Below is a small trained network, with its code and all its weights. Each question gives an input and a class and asks what happens when units are switched off, that is, made to give their printed mean instead of their output.

import numpy as np


def w(rows, s, z=0):
    codes = np.array(rows[::2]) - 128.0
    scale = np.full(codes.shape[1], s)
    scale[-1] = z or s
    return codes * scale


def norm(h):
    return h / np.sqrt((h * h).mean(-1, keepdims=True) + 1e-5)


def f(y):
    return np.maximum(y, 0)


def log_softmax(a):
    a = a - a.max(-1, keepdims=True)
    return a - np.log(np.exp(a).sum(-1, keepdims=True))


def net(x, mask):
    res = np.array(x, float).reshape(1, 4) / 4 @ E
    u = 0
    for l in range(2):
        y = f(norm(res) @ A[l][:, :-1].T + A[l][:, -1])
        res = res + np.where(mask[u : u + 3], y, B[l][:, -1]) @ B[l][:, :-1]
        u += 3
    return log_softmax(norm(res)[-1] @ U[:, :-1].T + U[:, -1])


A, B = {}, {}
E = w([
[171,120,197,241,94,96,187,175,71,49,126],'x0',
[253,104,240,175,220,186,33,142,225,223,98],'x1',
[134,63,157,93,134,128,191,4,59,209,96],'x2',
[105,189,237,30,47,125,123,132,227,107,112],'x3',
],0.0053)
A[0] = w([
[91,181,89,121,97,85,113,157,198,73,141,116],'L0N0',
[141,134,1,74,102,185,132,45,200,85,43,202],'L0N1',
[103,64,28,79,137,196,166,56,140,106,84,6],'L0N2',
],0.0045,0.0019)
B[0] = w([
[146,105,154,124,180,229,200,194,17,112,1,251],'L0N0',
[146,51,154,154,197,186,83,99,149,127,249,248],'L0N1',
[105,67,140,65,18,73,163,122,94,127,173,199],'L0N2',
],0.0085,0.0034)
A[1] = w([
[202,127,164,137,219,160,2,141,232,200,140,78],'L1N0',
[70,138,31,100,136,220,114,225,175,14,106,170],'L1N1',
[134,156,170,202,95,77,190,101,108,110,44,1],'L1N2',
],0.0057,0.00093)
B[1] = w([
[78,185,217,161,89,148,183,34,139,189,83,254],'L1N0',
[89,153,9,173,138,67,129,187,118,115,122,237],'L1N1',
[158,225,122,150,153,162,108,94,150,87,152,179],'L1N2',
],0.013,0.0073)
U = w([
[98,149,164,153,90,141,163,48,176,188,66,209],'0',
[172,54,119,99,72,53,66,170,177,135,81,4],'1',
[88,124,15,181,155,89,158,193,89,113,92,201],'2',
[104,8,121,5,86,128,125,104,96,143,169,98],'3',
[181,168,154,143,116,137,123,148,164,50,103,47],'4',
],0.011,0.003)

Each question gives the input, the list of numbers given to net, and the class t.
The units are the neurons (one row each of A and B). Each row of codes is followed by its name. A weight is (code - 128) times the scale printed after its matrix; where a second scale follows, it is the last column's (A, B and U).
mask holds one flag per neuron, layer by layer. A switched-off neuron (its flag False) gives its mean, the last column of its row in B, instead of its output. The means were averaged over made-up inputs and are rounded, as every weight is.
A unit's drop is (log p(t) with every unit on - log p(t) with that unit switched off) / (log p(t) with every unit on - log p(t) with every unit switched off).
The circuit of an input: a set's keep is (log p(t) with only the set's units on - log p(t) with every unit switched off) / (log p(t) with every unit on - log p(t) with every unit switched off). Starting from all 6 units, units are removed one at a time, each time the one whose removal leaves the highest keep (on an exact tie, the one counted first), for as long as the keep stays at least 0.8.
units of the circuit, in order: the units of the circuit, biggest drop first
most important unit: the unit with the biggest drop
k most important neurons: the k neurons with the biggest drops, biggest first
top k neurons in layer l: the k neurons of layer l with the biggest drops, biggest first
input [2,-4,-3,7], class 2: most important unit => L1N1
input [1,-4,4,-6], class 3: units of the circuit, in order => (L1N1, L0N2, L1N0)
input [3,3,-4,-8], class 0: 4 most important neurons => (L0N0, L1N1, L1N0, L0N2)
input [-8,-5,-2,-3], class 3: units of the circuit, in order => (L0N2, L0N1)
input [6,1,8,6], class 4: units of the circuit, in order => (L1N0, L1N2)
input [-5,0,4,-1], class 3: units of the circuit, in order => (L0N2, L1N0)
input [2,0,1,4], class 4: units of the circuit, in order => (L1N0, L1N1)
input [4,-2,1,0], class 4: units of the circuit, in order => (L1N0, L1N1, L1N2)
input [5,2,7,0], class 4: units of the circuit, in order => (L1N0, L1N2, L0N1)
input [8,1,-6,3], class 2: units of the circuit, in order => (L1N1, L1N0)
input [0,-6,6,-4], class 3: top 2 neurons in layer 1 => (L1N1, L1N0)
input [-8,-2,7,0], class 3: 2 most important neurons => (L0N2, L1N0)
input [6,5,2,-8], class 0: 2 most important neurons => (L1N1, L0N0)
input [-5,-1,5,-2], class 3: top neuron in layer 1 => (L1N0)
input [-3,0,-2,-6], class 3: top 2 neurons in layer 0 => (L0N2, L0N0)
input [1,-7,8,-4], class 3: 3 most important neurons => (L1N1, L1N0, L0N2)
input [-6,1,-6,8], class 2: 2 most important neurons => (L1N1, L0N0)
input [8,0,2,-1], class 4: 2 most important neurons => (L1N0, L1N1)
input [-4,2,-8,4], class 2: 2 most important neurons => (L1N1, L0N0)
input [-8,-4,-6,7], class 2: units of the circuit, in order => (L1N1)
